 -6 -12
-11 -11
 -4 -16
 -1  -2
-26 -52
 11  11
-20 -29
 12  24
-10 -11
->
-12  -6
-11 -11
-16  -4
 -2  -1
-52 -26
 11  11
-29 -20
 24  12
-11 -10

 7 11 16 12
25 40 51 44
 6 12 13 12
->
12 16 11  7
44 51 40 25
12 13 12  6

  5  22   2  15 -53   3 -22  18  16   7
-10 -36   5 -21  11 -11  10 -26 -13   4
 15 -32   5 -15  15 -15   7 -13  -2  22
-43  10  -3 -15  38  -2   2  15 -42 -19
 63  21   0  33 -18  -2  11   8  44   4
 -7   5 -10   4 -29  23 -32  11   1   0
 32  40   9  32 -52  -9   1  25  33   6
-50  12   4 -15  35  -3  11   1 -31 -17
->
  7  16  18 -22   3 -53  15   2  22   5
  4 -13 -26  10 -11  11 -21   5 -36 -10
 22  -2 -13   7 -15  15 -15   5 -32  15
-19 -42  15   2  -2  38 -15  -3  10 -43
  4  44   8  11  -2 -18  33   0  21  63
  0   1  11 -32  23 -29   4 -10   5  -7
  6  33  25   1  -9 -52  32   9  40  32
-17 -31   1  11  -3  35 -15   4  12 -50

-22 -21   8 -38 -28   5  50   5
 42   7 -18  28   1 -20 -49   0
-12   3  -6  26 -10   6  24 -64
 43 -43  30 -26   4   3 -20  -6
-28  11  36   3  -4  33   9 -49
->
  5  50   5 -28 -38   8 -21 -22
  0 -49 -20   1  28 -18   7  42
-64  24   6 -10  26  -6   3 -12
 -6 -20   3   4 -26  30 -43  43
-49   9  33  -4   3  36  11 -28

-12   9  -2 -19
 25 -37 -26 -10
-41 -33 -10  14
-18   2 -13 -27
 -7  17 -12 -54
 -6   2  -6 -17
 -8  26 -12 -19
-36  -9 -16  16
  3  -2 -16 -15
-19   4 -14 -25
-13 -25  -1 -54
->
-19  -2   9 -12
-10 -26 -37  25
 14 -10 -33 -41
-27 -13   2 -18
-54 -12  17  -7
-17  -6   2  -6
-19 -12  26  -8
 16 -16  -9 -36
-15 -16  -2   3
-25 -14   4 -19
-54  -1 -25 -13

 -4 -14 -16  13  -8  11   6  -5
  0   5 -10  45  -7  16  11   4
  1   1  27  -8  -4  17  22  -1
  5  -4 -19  11   9 -14  46 -18
  0  -4 -11  17 -15   6  35 -12
  7 -13 -36  -6   6  -9  51   1
 -7   8  27  27 -10  -1 -18  -1
  0  13  40 -18  -7  -8  22  17
->
 -5   6  11  -8  13 -16 -14  -4
  4  11  16  -7  45 -10   5   0
 -1  22  17  -4  -8  27   1   1
-18  46 -14   9  11 -19  -4   5
-12  35   6 -15  17 -11  -4   0
  1  51  -9   6  -6 -36 -13   7
 -1 -18  -1 -10  27  27   8  -7
 17  22  -8  -7 -18  40  13   0
